Below is a small trained network, with its code and all its weights. Each question gives an input and a class and asks what happens when units are switched off, that is, made to give their printed mean instead of their output.

import numpy as np


def w(rows, s, z=0):
    codes = np.array(rows[::2]) - 128.0
    scale = np.full(codes.shape[1], s)
    scale[-1] = z or s
    return codes * scale


def f(y):
    return np.maximum(y, 0)


def log_softmax(a):
    a = a - a.max(-1, keepdims=True)
    return a - np.log(np.exp(a).sum(-1, keepdims=True))


def net(x, mask):
    res = np.array(x, float).reshape(1, 7) / 4 @ E
    y = f(res @ A[0][:, :-1].T + A[0][:, -1])
    res = res + np.where(mask, y, B[0][:, -1]) @ B[0][:, :-1]
    return log_softmax(res[-1] @ U[:, :-1].T + U[:, -1])


A, B = {}, {}
E = w([
[125,141,127,130,108,116],'x0',
[148,144,174,112,58,225],'x1',
[131,119,127,131,141,142],'x2',
[99,186,40,85,162,189],'x3',
[135,128,122,143,124,134],'x4',
[248,101,87,75,122,119],'x5',
[137,106,142,114,191,161],'x6',
],0.013)
A[0] = w([
[107,132,95,163,178,53,19],'N0',
[83,170,28,103,143,254,199],'N1',
[87,120,104,136,160,67,30],'N2',
[147,51,234,166,113,99,200],'N3',
[211,80,152,42,177,116,225],'N4',
[87,209,74,74,151,168,6],'N5',
[3,145,185,186,164,158,73],'N6',
[108,117,168,144,87,209,45],'N7',
[124,106,159,106,56,221,36],'N8',
[119,148,177,59,37,205,4],'N9',
],0.0088,0.0019)
B[0] = w([
[164,101,180,141,150,132,180],'N0',
[127,154,139,126,112,167,246],'N1',
[182,89,142,129,173,99,169],'N2',
[91,248,135,149,114,207,229],'N3',
[125,142,145,85,90,108,205],'N4',
[90,165,127,176,169,144,198],'N5',
[165,84,81,43,74,171,225],'N6',
[151,70,142,138,195,136,188],'N7',
[179,88,127,150,159,81,201],'N8',
[144,91,111,163,154,95,207],'N9',
],0.013)
U = w([
[49,189,113,215,98,190,117],'0',
[102,52,67,96,21,158,249],'1',
[98,2,147,225,165,112,3],'2',
],0.0091,0.003)

Each question gives the input, the list of numbers given to net, and the class t.
The units are the neurons (one row each of A and B). Each row of codes is followed by its name. A weight is (code - 128) times the scale printed after its matrix; where a second scale follows, it is the last column's (A, B and U).
mask holds one flag per neuron, in row order. A switched-off neuron (its flag False) gives its mean, the last column of its row in B, instead of its output. The means were averaged over made-up inputs and are rounded, as every weight is.
A unit's drop is (log p(t) with every unit on - log p(t) with that unit switched off) / (log p(t) with every unit on - log p(t) with every unit switched off).
The circuit of an input: a set's keep is (log p(t) with only the set's units on - log p(t) with every unit switched off) / (log p(t) with every unit on - log p(t) with every unit switched off). Starting from all 10 units, units are removed one at a time, each time the one whose removal leaves the highest keep (on an exact tie, the one counted first), for as long as the keep stays at least 0.8.
circuit, biggest first: the units of the circuit, biggest drop first
unit that matters most: the unit with the biggest drop
top k neurons: the k neurons with the biggest drops, biggest first
drop of u: that unit's drop, to one decimal
input [-8,-6,5,-5,-3,6,5], class 1: circuit, biggest first : [N4]
input [-5,-6,8,4,2,-6,-3], class 1: top 2 neurons : [N6, N3]
input [1,-3,-8,-5,-7,4,-5], class 0: top 2 neurons : [N6, N3]
input [-5,2,5,8,-1,8,-3], class 0: top 2 neurons : [N5, N6]
input [-6,7,6,6,-8,-7,7], class 1: top 2 neurons : [N6, N1]
input [0,7,0,6,2,0,8], class 2: top 2 neurons : [N3, N8]
input [2,7,5,8,-7,6,-4], class 0: top 3 neurons : [N5, N1, N6]
input [2,-4,-8,-8,-3,-8,0], class 0: top 3 neurons : [N3, N4, N8]
input [4,5,0,8,-7,5,0], class 0: top 3 neurons : [N5, N6, N1]
input [-5,5,-8,8,-5,3,-4], class 0: top 3 neurons : [N5, N1, N6]
input [-6,8,-5,-2,8,5,8], class 2: top 2 neurons : [N6, N8]
input [-8,-8,-3,7,4,3,1], class 2: top 2 neurons : [N3, N2]
input [8,7,-1,8,-1,6,6], class 0: top 2 neurons : [N5, N1]
input [-3,7,2,-5,-7,0,-1], class 2: circuit, biggest first : [N8]
input [-3,7,-2,-4,6,-4,-7], class 2: top 2 neurons : [N7, N8]
input [5,-2,-7,5,0,4,5], class 0: top 2 neurons : [N6, N5]
input [7,0,3,-4,4,4,8], class 0: top 2 neurons : [N6, N3]
input [5,-4,-8,-2,5,-6,-7], class 1: drop of N6 : 0.6
input [4,2,-7,2,-3,-8,5], class 1: drop of N6 : 0.8
input [-4,-7,-8,1,-5,-7,-7], class 1: drop of N6 : 1.7
input [-5,8,-8,3,-2,4,-3], class 2: drop of N9 : 0.1
input [-2,-6,1,0,-4,8,7], class 1: unit that matters most : N4
